Below is a small trained network, with its code and all its weights. Each question gives an input and a class and asks what happens when units are switched off, that is, made to give their printed mean instead of their output.

import numpy as np


def w(rows, s, z=0):
    codes = np.array(rows[::2]) - 128.0
    scale = np.full(codes.shape[1], s)
    scale[-1] = z or s
    return codes * scale


def norm(h):
    return h / np.sqrt((h * h).mean(-1, keepdims=True) + 1e-5)


def f(y):
    return y / 2 * (1 + np.tanh(0.7978845608 * (y + 0.044715 * y**3)))


def log_softmax(a):
    a = a - a.max(-1, keepdims=True)
    return a - np.log(np.exp(a).sum(-1, keepdims=True))


def net(x, mask):
    res = np.array(x, float).reshape(1, 3) / 4 @ E
    u = 0
    for l in range(3):
        y = f(norm(res) @ A[l][:, :-1].T + A[l][:, -1])
        res = res + np.where(mask[u : u + 3], y, B[l][:, -1]) @ B[l][:, :-1]
        u += 3
    return log_softmax(norm(res)[-1] @ U[:, :-1].T + U[:, -1])


A, B = {}, {}
E = w([
[131,163,147,83],'x0',
[178,158,2,110],'x1',
[229,77,163,145],'x2',
],0.01)
A[0] = w([
[93,66,147,130,255],'L0N0',
[87,66,79,197,129],'L0N1',
[110,110,86,251,64],'L0N2',
],0.012,0.0067)
B[0] = w([
[111,103,54,121,254],'L0N0',
[107,107,56,132,159],'L0N1',
[52,19,218,8,142],'L0N2',
],0.011,0.0067)
A[1] = w([
[164,223,205,5,214],'L1N0',
[247,95,151,167,3],'L1N1',
[61,97,231,193,111],'L1N2',
],0.011,0.0029)
B[1] = w([
[80,30,79,142,254],'L1N0',
[63,146,165,164,230],'L1N1',
[249,155,65,109,248],'L1N2',
],0.018,0.0043)
A[2] = w([
[30,254,143,58,217],'L2N0',
[55,137,18,132,239],'L2N1',
[197,77,215,222,3],'L2N2',
],0.0082,0.0027)
B[2] = w([
[83,72,255,193,155],'L2N0',
[225,143,219,146,254],'L2N1',
[7,232,138,128,148],'L2N2',
],0.0088,0.0082)
U = w([
[244,231,89,141,181],'0',
[59,33,58,138,164],'1',
[53,202,242,233,135],'2',
[128,110,174,154,142],'3',
[74,246,177,5,8],'4',
],0.014,0.012)

Each question gives the input, the list of numbers given to net, and the class t.
The units are the neurons (one row each of A and B). Each row of codes is followed by its name. A weight is (code - 128) times the scale printed after its matrix; where a second scale follows, it is the last column's (A, B and U).
mask holds one flag per neuron, layer by layer. A switched-off neuron (its flag False) gives its mean, the last column of its row in B, instead of its output. The means were averaged over made-up inputs and are rounded, as every weight is.
A unit's drop is (log p(t) with every unit on - log p(t) with that unit switched off) / (log p(t) with every unit on - log p(t) with every unit switched off).
The circuit of an input: a set's keep is (log p(t) with only the set's units on - log p(t) with every unit switched off) / (log p(t) with every unit on - log p(t) with every unit switched off). Starting from all 9 units, units are removed one at a time, each time the one whose removal leaves the highest keep (on an exact tie, the one counted first), for as long as the keep stays at least 0.8.
circuit, biggest first: the units of the circuit, biggest drop first
most important unit: the unit with the biggest drop
k most important neurons: the k neurons with the biggest drops, biggest first
top k neurons in layer l: the k neurons of layer l with the biggest drops, biggest first
drop of u: that unit's drop, to one decimal
input [7,0,-6], class 1: 4 most important neurons : L1N0; L0N0; L0N1; L1N1
input [7,2,-8], class 2: 4 most important neurons : L1N2; L2N0; L2N1; L0N2
input [6,3,-7], class 2: 2 most important neurons : L1N2; L2N0
input [6,-3,-4], class 1: 2 most important neurons : L1N0; L0N1
input [5,3,-2], class 1: 2 most important neurons : L1N0; L0N0
input [-3,-4,5], class 2: 4 most important neurons : L1N1; L1N0; L2N2; L0N0
input [2,-4,5], class 2: 2 most important neurons : L1N1; L0N2
input [8,3,-3], class 1: most important unit : L1N0
input [-2,2,0], class 3: circuit, biggest first : L0N2; L1N2; L1N0; L1N1
input [-1,-5,5], class 0: 2 most important neurons : L1N2; L0N1
input [-1,-7,8], class 2: 4 most important neurons : L1N1; L2N2; L0N2; L0N0
input [4,3,0], class 1: circuit, biggest first : L1N0; L0N0
input [-4,-5,4], class 0: 2 most important neurons : L1N2; L1N0
input [-4,-6,1], class 0: 2 most important neurons : L1N2; L1N0
input [5,-2,-7], class 2: circuit, biggest first : L2N0
input [-1,0,-2], class 3: circuit, biggest first : L1N2; L1N1; L2N1
input [-4,-3,5], class 2: 4 most important neurons : L1N0; L2N2; L1N1; L1N2
input [3,3,-8], class 2: 2 most important neurons : L1N2; L2N0
input [5,-4,4], class 1: 3 most important neurons : L1N0; L2N1; L1N1
input [5,-4,8], class 2: 2 most important neurons : L1N1; L2N2
input [7,5,3], class 1: top 2 neurons in layer 1 : L1N0; L1N2
input [6,-8,-5], class 0: drop of L1N2 : 1.0
input [3,-8,8], class 0: drop of L0N1 : 0.0
input [6,1,6], class 1: drop of L0N1 : 0.1
input [3,-6,2], class 0: drop of L1N2 : 0.6
input [2,-1,-4], class 2: top neuron in layer 1 : L1N2
input [8,4,8], class 1: top neuron in layer 1 : L1N0
